Below are the code and all the weights of a small trained network. Each question names an input and a class and asks about switching units off, where a switched-off unit gives its printed mean instead of its output.

import numpy as np


def w(rows, s, z=0):
    codes = np.array(rows[::2]) - 128.0
    scale = np.full(codes.shape[1], s)
    scale[-1] = z or s
    return codes * scale


def f(y):
    return y / 2 * (1 + np.tanh(0.7978845608 * (y + 0.044715 * y**3)))


def log_softmax(a):
    a = a - a.max(-1, keepdims=True)
    return a - np.log(np.exp(a).sum(-1, keepdims=True))


def net(x, mask):
    res = np.array(x, float).reshape(1, 8) / 4 @ E
    y = f(res @ A[0][:, :-1].T + A[0][:, -1])
    res = res + np.where(mask, y, B[0][:, -1]) @ B[0][:, :-1]
    return log_softmax(res[-1] @ U[:, :-1].T + U[:, -1])


A, B = {}, {}
E = w([
[151,204,125,107,11],'x0',
[134,122,119,119,130],'x1',
[124,132,140,132,128],'x2',
[132,124,137,115,130],'x3',
[132,124,122,122,129],'x4',
[10,143,82,36,124],'x5',
[121,135,138,140,127],'x6',
[101,31,146,162,47],'x7',
],0.012)
A[0] = w([
[130,139,112,89,84,129],'N0',
[125,181,116,101,65,156],'N1',
[204,222,129,131,217,226],'N2',
[105,98,132,113,9,111],'N3',
[217,74,158,204,186,203],'N4',
[227,130,138,175,83,162],'N5',
[4,69,112,111,94,130],'N6',
[59,219,92,80,167,138],'N7',
[98,78,133,156,231,254],'N8',
[149,165,131,128,73,164],'N9',
],0.017,0.0073)
B[0] = w([
[110,163,127,142,118,173],'N0',
[142,160,59,99,99,206],'N1',
[152,252,101,134,182,218],'N2',
[56,143,176,217,104,222],'N3',
[87,118,28,196,70,250],'N4',
[185,120,220,139,108,224],'N5',
[188,125,86,187,216,236],'N6',
[101,98,94,30,90,225],'N7',
[36,93,139,111,196,223],'N8',
[170,177,128,121,113,188],'N9',
],0.031,0.021)
U = w([
[73,179,105,147,133,252],'0',
[100,18,101,173,80,45],'1',
[203,184,145,107,112,30],'2',
[168,81,212,157,56,57],'3',
[61,85,148,8,173,128],'4',
[168,34,153,132,218,125],'5',
[133,131,81,56,46,85],'6',
],0.012,0.004)

Each question gives the input, the list of numbers given to net, and the class t.
The units are the neurons (one row each of A and B). Each row of codes is followed by its name. A weight is (code - 128) times the scale printed after its matrix; where a second scale follows, it is the last column's (A, B and U).
mask holds one flag per neuron, in row order. A switched-off neuron (its flag False) gives its mean, the last column of its row in B, instead of its output. The means were averaged over made-up inputs and are rounded, as every weight is.
A unit's drop is (log p(t) with every unit on - log p(t) with that unit switched off) / (log p(t) with every unit on - log p(t) with every unit switched off).
The circuit of an input: a set's keep is (log p(t) with only the set's units on - log p(t) with every unit switched off) / (log p(t) with every unit on - log p(t) with every unit switched off). Starting from all 10 units, units are removed one at a time, each time the one whose removal leaves the highest keep (on an exact tie, the one counted first), for as long as the keep stays at least 0.8.
circuit, biggest first: the units of the circuit, biggest drop first
unit that matters most: the unit with the biggest drop
top k neurons: the k neurons with the biggest drops, biggest first
drop of u: that unit's drop, to one decimal
input [2,2,8,7,-1,3,-3,0], class 6: unit that matters most : N8
input [8,3,5,6,3,0,0,4], class 3: top 2 neurons : [N3 N2]
input [7,-8,-7,-7,8,0,3,1], class 3: top 2 neurons : [N2 N3]
input [-8,7,-1,-6,-5,1,4,7], class 5: top 3 neurons : [N6 N8 N3]
input [-7,-1,-5,3,3,3,5,1], class 5: top 2 neurons : [N6 N7]
input [-7,-2,-8,2,-2,1,-1,-4], class 4: top 2 neurons : [N8 N3]
input [5,-6,7,-4,3,1,4,-7], class 6: top 3 neurons : [N7 N6 N5]
input [8,-7,-7,-6,6,0,-7,2], class 3: top 2 neurons : [N3 N2]
input [2,-4,-7,-6,2,7,-6,-1], class 6: top 2 neurons : [N7 N8]
input [1,8,-8,0,2,-4,6,5], class 3: top 2 neurons : [N5 N8]
input [0,-7,-1,5,0,4,-4,-2], class 4: drop of N4 : 0.4
input [-1,-2,-4,2,7,3,6,-1], class 4: drop of N7 : 0.0
input [-5,0,4,1,-4,8,1,3], class 5: drop of N6 : 1.1
input [-2,-6,-8,-8,2,8,-6,1], class 5: circuit, biggest first : [N6]
input [0,-1,3,-3,0,-5,6,4], class 1: drop of N4 : 1.3
